Below is a small trained network, with its code and all its weights. Each question gives an input and a target symbol and asks what happens when units are switched off, that is, made to give their printed mean instead of their output.

import numpy as np


def w(rows, s, z=0):
    codes = np.array(rows[::2]) - 128.0
    scale = np.full(codes.shape[1], s)
    scale[-1] = z or s
    return codes * scale


def norm(h):
    return h / np.sqrt((h * h).mean(-1, keepdims=True) + 1e-5)


def f(y):
    return np.maximum(y, 0)


def softmax(a):
    e = np.exp(a - a.max(-1, keepdims=True))
    return e / e.sum(-1, keepdims=True)


def log_softmax(a):
    a = a - a.max(-1, keepdims=True)
    return a - np.log(np.exp(a).sum(-1, keepdims=True))


def net(x, mask):
    ids = ['αβγδεζηθλμξπσφψω'.index(c) for c in x.split()]
    T = len(ids)
    res = E[ids] + P[:T]
    u = 0
    for l in range(2):
        r = norm(res)
        for j in range(3):
            rows = slice(2 * j, 2 * j + 2)
            q, k, v = (r @ M[l][rows].T for M in (Q, K, V))
            z = softmax(np.where(np.tri(T) > 0, q @ k.T / 2**0.5, -1e9)) @ v
            o = O[l][rows]
            res = res + np.where(mask[u + j], z, o[:, -1]) @ o[:, :-1]
        u += 3
        y = f(norm(res) @ A[l][:, :-1].T + A[l][:, -1])
        res = res + np.where(mask[u : u + 8], y, B[l][:, -1]) @ B[l][:, :-1]
        u += 8
    return log_softmax(norm(res)[-1] @ U[:, :-1].T + U[:, -1])


Q, K, V, O, A, B = {}, {}, {}, {}, {}, {}
E = w([
[191,87,68],'α',
[142,83,138],'β',
[125,48,153],'γ',
[131,69,102],'δ',
[131,169,188],'ε',
[115,91,160],'ζ',
[204,158,108],'η',
[135,129,142],'θ',
[116,143,157],'λ',
[156,41,60],'μ',
[114,118,122],'ξ',
[103,104,167],'π',
[213,145,148],'σ',
[121,146,168],'φ',
[122,157,171],'ψ',
[204,57,7],'ω',
],0.019)
P = w([
[154,153,144],'0',
[104,63,121],'1',
[27,145,145],'2',
[191,60,183],'3',
[100,172,108],'4',
[7,144,129],'5',
[161,73,180],'6',
],0.011)
Q[0] = w([
[128,85,154],'0.h1',
[85,131,98],'0.h1',
[160,172,111],'0.h2',
[197,151,179],'0.h2',
[76,144,101],'0.h3',
[2,53,77],'0.h3',
],0.0065)
K[0] = w([
[162,108,145],'0.h1',
[139,134,159],'0.h1',
[143,249,199],'0.h2',
[122,166,155],'0.h2',
[138,85,108],'0.h3',
[128,179,165],'0.h3',
],0.013)
V[0] = w([
[157,122,153],'0.h1',
[185,94,40],'0.h1',
[91,38,127],'0.h2',
[131,92,254],'0.h2',
[141,74,56],'0.h3',
[140,119,153],'0.h3',
],0.0083)
O[0] = w([
[139,93,93,205],'0.h1',
[6,109,254,143],'0.h1',
[86,104,210,38],'0.h2',
[84,171,159,251],'0.h2',
[184,162,75,85],'0.h3',
[67,205,157,173],'0.h3',
],0.0064,0.0018)
A[0] = w([
[87,115,158,45],'0.n1',
[32,119,102,201],'0.n2',
[199,54,37,172],'0.n3',
[186,141,159,83],'0.n4',
[153,91,10,102],'0.n5',
[43,77,116,2],'0.n6',
[128,62,145,49],'0.n7',
[146,46,83,59],'0.n8',
],0.011,0.0015)
B[0] = w([
[123,2,106,174],'0.n1',
[61,143,154,196],'0.n2',
[65,143,144,254],'0.n3',
[114,112,124,194],'0.n4',
[147,92,219,221],'0.n5',
[89,137,130,187],'0.n6',
[196,86,130,177],'0.n7',
[91,148,81,183],'0.n8',
],0.008,0.0052)
Q[1] = w([
[207,134,31],'1.h1',
[100,29,171],'1.h1',
[135,81,175],'1.h2',
[63,12,101],'1.h2',
[89,162,99],'1.h3',
[96,164,175],'1.h3',
],0.011)
K[1] = w([
[113,109,114],'1.h1',
[35,92,114],'1.h1',
[106,163,91],'1.h2',
[217,253,87],'1.h2',
[92,133,200],'1.h3',
[113,93,43],'1.h3',
],0.011)
V[1] = w([
[147,192,173],'1.h1',
[178,75,175],'1.h1',
[150,29,160],'1.h2',
[218,21,124],'1.h2',
[92,60,254],'1.h3',
[71,132,112],'1.h3',
],0.0055)
O[1] = w([
[102,19,122,153],'1.h1',
[154,161,21,168],'1.h1',
[21,184,58,148],'1.h2',
[194,99,161,127],'1.h2',
[229,83,63,252],'1.h3',
[201,2,209,113],'1.h3',
],0.0047,0.0029)
A[1] = w([
[152,122,255,123],'1.n1',
[144,214,99,100],'1.n2',
[141,175,206,189],'1.n3',
[121,191,111,202],'1.n4',
[236,193,76,157],'1.n5',
[48,109,113,130],'1.n6',
[169,222,184,97],'1.n7',
[104,79,107,254],'1.n8',
],0.0092,0.0024)
B[1] = w([
[112,114,78,236],'1.n1',
[151,69,65,202],'1.n2',
[125,135,48,210],'1.n3',
[117,202,253,192],'1.n4',
[25,128,133,254],'1.n5',
[48,247,242,194],'1.n6',
[197,63,165,217],'1.n7',
[241,237,137,218],'1.n8',
],0.007,0.005)
U = w([
[254,90,180,253],'α',
[146,44,105,203],'β',
[82,39,86,144],'γ',
[75,106,119,44],'δ',
[79,138,113,83],'ε',
[91,129,163,57],'ζ',
[103,175,15,219],'η',
[75,111,120,36],'θ',
[114,145,150,53],'λ',
[90,93,133,68],'μ',
[112,135,172,60],'ξ',
[63,129,169,68],'π',
[120,138,90,64],'σ',
[128,145,137,31],'φ',
[128,170,162,132],'ψ',
[134,127,86,134],'ω',
],0.015,0.0054)

Each question gives the input, a string of symbols that net reads in full, and the target symbol t.
The units are the heads (2 rows each of Q, K, V and O) and the neurons (one row each of A and B). Each row of codes is followed by its name. A weight is (code - 128) times the scale printed after its matrix; where a second scale follows, it is the last column's (O, A, B and U).
mask holds one flag per unit, layer by layer, with each layer's heads first. A switched-off unit (its flag False) gives its mean, the last column of its rows in O or B, instead of its output. The means were averaged over made-up inputs and are rounded, as every weight is.
A unit's drop is (log p(t) with every unit on - log p(t) with that unit switched off) / (log p(t) with every unit on - log p(t) with every unit switched off).
The circuit of an input: a set's keep is (log p(t) with only the set's units on - log p(t) with every unit switched off) / (log p(t) with every unit on - log p(t) with every unit switched off). Starting from the 12 units with the biggest drops (on a tie, the unit counted first), units are removed one at a time, each time the one whose removal leaves the highest keep (on an exact tie, the one counted first), for as long as the keep stays at least 0.8.
units of the circuit, in order: the units of the circuit, biggest drop first
most important unit: the unit with the biggest drop
k most important neurons: the k neurons with the biggest drops, biggest first
k most important neurons of layer l: the k neurons of layer l with the biggest drops, biggest first
heads that matter: for each layer, one digit per head in row order, 1 if its drop is at least 0.15 and else 0, layers parted by /
drop of u: that unit's drop, to one decimal
input ψ ψ η φ μ η ζ, target α: most important unit -> 1.n5
input ξ λ η φ ξ σ μ, target α: 2 most important neurons -> (1.n8 1.n5)
input μ η ω η γ β φ, target α: units of the circuit, in order -> (1.n5 0.n3)
input φ η η η, target γ: 2 most important neurons of layer 0 -> (0.n3 0.n5)
input ω ψ η π ψ ε ζ, target α: heads that matter -> 100 / 000
input μ μ ξ θ ω ε δ, target α: 2 most important neurons -> (1.n8 1.n5)
input σ φ π α ψ η λ, target α: 2 most important neurons of layer 0 -> (0.n3 0.n1)
input δ η η η α, target α: 3 most important neurons -> (0.n5 1.n5 1.n8)
input η ψ σ δ η ξ μ, target α: 3 most important neurons -> (1.n8 1.n5 0.n7)
input η μ ξ φ η η δ, target α: units of the circuit, in order -> (1.n8 1.n5)
input η σ ξ π η ζ ω, target α: units of the circuit, in order -> (0.n5 1.n8)
input ω ξ η η π θ λ, target α: units of the circuit, in order -> (1.n5 0.n3)
input μ ψ λ μ σ ψ ε, target α: 2 most important neurons -> (1.n5 1.n7)
input μ μ λ σ μ π ε, target α: 2 most important neurons -> (1.n5 0.n3)
input μ ψ η η α, target α: 3 most important neurons -> (0.n5 1.n5 0.n2)
input φ η ω ξ η η ψ, target α: heads that matter -> 100 / 010
input λ β η η ψ γ ξ, target α: 2 most important neurons of layer 0 -> (0.n7 0.n3)
input λ η ω ξ η β ψ, target α: 3 most important neurons of layer 0 -> (0.n3 0.n1 0.n8)
input η ε η ξ, target α: most important unit -> 1.n8
input ξ ψ η β η ω η, target γ: 4 most important neurons of layer 1 -> (1.n8 1.n5 1.n6 1.n7)
input μ μ η η, target β: drop of 1.n8 -> 0.9
input π ζ φ ψ η η ψ, target β: drop of 1.n8 -> 0.3
